Below is a small trained network, with its code and all its weights. Each question gives an input and a class and asks what happens when units are switched off, that is, made to give their printed mean instead of their output.

import numpy as np


def w(rows, s, z=0):
    codes = np.array(rows[::2]) - 128.0
    scale = np.full(codes.shape[1], s)
    scale[-1] = z or s
    return codes * scale


def f(y):
    return y / 2 * (1 + np.tanh(0.7978845608 * (y + 0.044715 * y**3)))


def log_softmax(a):
    a = a - a.max(-1, keepdims=True)
    return a - np.log(np.exp(a).sum(-1, keepdims=True))


def net(x, mask):
    res = np.array(x, float).reshape(1, 8) / 4 @ E
    y = f(res @ A[0][:, :-1].T + A[0][:, -1])
    res = res + np.where(mask, y, B[0][:, -1]) @ B[0][:, :-1]
    return log_softmax(res[-1] @ U[:, :-1].T + U[:, -1])


A, B = {}, {}
E = w([
[1,175,66,215,49,163],'x0',
[147,128,143,138,125,146],'x1',
[118,108,126,148,125,96],'x2',
[136,126,124,137,124,123],'x3',
[113,140,113,109,140,124],'x4',
[136,163,106,106,137,135],'x5',
[98,87,188,177,97,42],'x6',
[143,191,164,123,146,158],'x7',
],0.0068)
A[0] = w([
[99,188,98,166,48,134,54],'n1',
[134,113,176,44,169,106,38],'n2',
[33,66,199,75,134,107,218],'n3',
[54,145,47,249,142,248,30],'n4',
[157,168,136,212,164,91,235],'n5',
[206,89,177,69,172,117,66],'n6',
[15,114,84,115,67,130,53],'n7',
[189,135,216,207,38,111,247],'n8',
[186,125,39,130,159,254,156],'n9',
[60,167,132,199,76,160,14],'n10',
[182,128,76,157,142,221,251],'n11',
[153,47,123,43,200,86,39],'n12',
],0.0066,0.0028)
B[0] = w([
[192,170,152,158,31,65,185],'n1',
[185,172,140,112,88,157,157],'n2',
[89,123,75,134,170,128,206],'n3',
[204,156,126,111,90,103,252],'n4',
[44,120,117,113,143,167,191],'n5',
[180,170,118,146,105,87,224],'n6',
[199,94,128,158,79,189,210],'n7',
[59,97,92,111,143,81,246],'n8',
[107,104,108,160,177,30,234],'n9',
[158,196,168,182,41,137,199],'n10',
[2,111,86,81,175,116,231],'n11',
[205,153,160,137,132,163,193],'n12',
],0.0077,0.0035)
U = w([
[254,162,149,159,83,171,4],'0',
[71,132,103,108,144,121,231],'1',
[54,109,146,19,95,149,196],'2',
[44,129,79,115,170,92,129],'3',
[63,110,130,105,151,186,174],'4',
[119,104,92,167,168,209,104],'5',
[45,149,136,57,129,134,48],'6',
],0.0063,0.0027)

Each question gives the input, the list of numbers given to net, and the class t.
The units are the neurons (one row each of A and B). Each row of codes is followed by its name. A weight is (code - 128) times the scale printed after its matrix; where a second scale follows, it is the last column's (A, B and U).
mask holds one flag per neuron, in row order. A switched-off neuron (its flag False) gives its mean, the last column of its row in B, instead of its output. The means were averaged over made-up inputs and are rounded, as every weight is.
A unit's drop is (log p(t) with every unit on - log p(t) with that unit switched off) / (log p(t) with every unit on - log p(t) with every unit switched off).
The circuit of an input: a set's keep is (log p(t) with only the set's units on - log p(t) with every unit switched off) / (log p(t) with every unit on - log p(t) with every unit switched off). Starting from all 12 units, units are removed one at a time, each time the one whose removal leaves the highest keep (on an exact tie, the one counted first), for as long as the keep stays at least 0.8.
units of the circuit, in order: the units of the circuit, biggest drop first
unit that matters most: the unit with the biggest drop
top k neurons: the k neurons with the biggest drops, biggest first
drop of u: that unit's drop, to one decimal
input [7,0,-5,0,2,7,-1,3], class 0: top 2 neurons	(n4, n1)
input [-8,-4,5,0,-4,0,-6,-3], class 0: units of the circuit, in order	(n12, n6)
input [-6,2,6,-6,6,-3,-2,-1], class 0: unit that matters most	n12
input [-1,6,-3,4,-2,2,-6,2], class 3: units of the circuit, in order	(n9, n11)
input [-8,-7,0,-4,1,-7,-3,-5], class 0: units of the circuit, in order	(n12, n6)
input [8,-8,-4,-1,1,2,-6,-2], class 0: top 4 neurons	(n4, n7, n1, n10)
input [-8,-8,-5,-6,1,7,6,-8], class 0: units of the circuit, in order	(n12, n11)
input [-8,3,2,-5,0,1,1,-1], class 0: units of the circuit, in order	(n12, n6)
input [7,3,-3,1,5,8,-7,1], class 0: top 2 neurons	(n4, n1)
input [6,3,2,5,-3,3,2,2], class 0: drop of n10	0.3
input [8,1,-6,-1,8,2,-4,-1], class 0: drop of n7	0.2
input [8,4,3,0,1,4,3,1], class 0: drop of n5	0.0
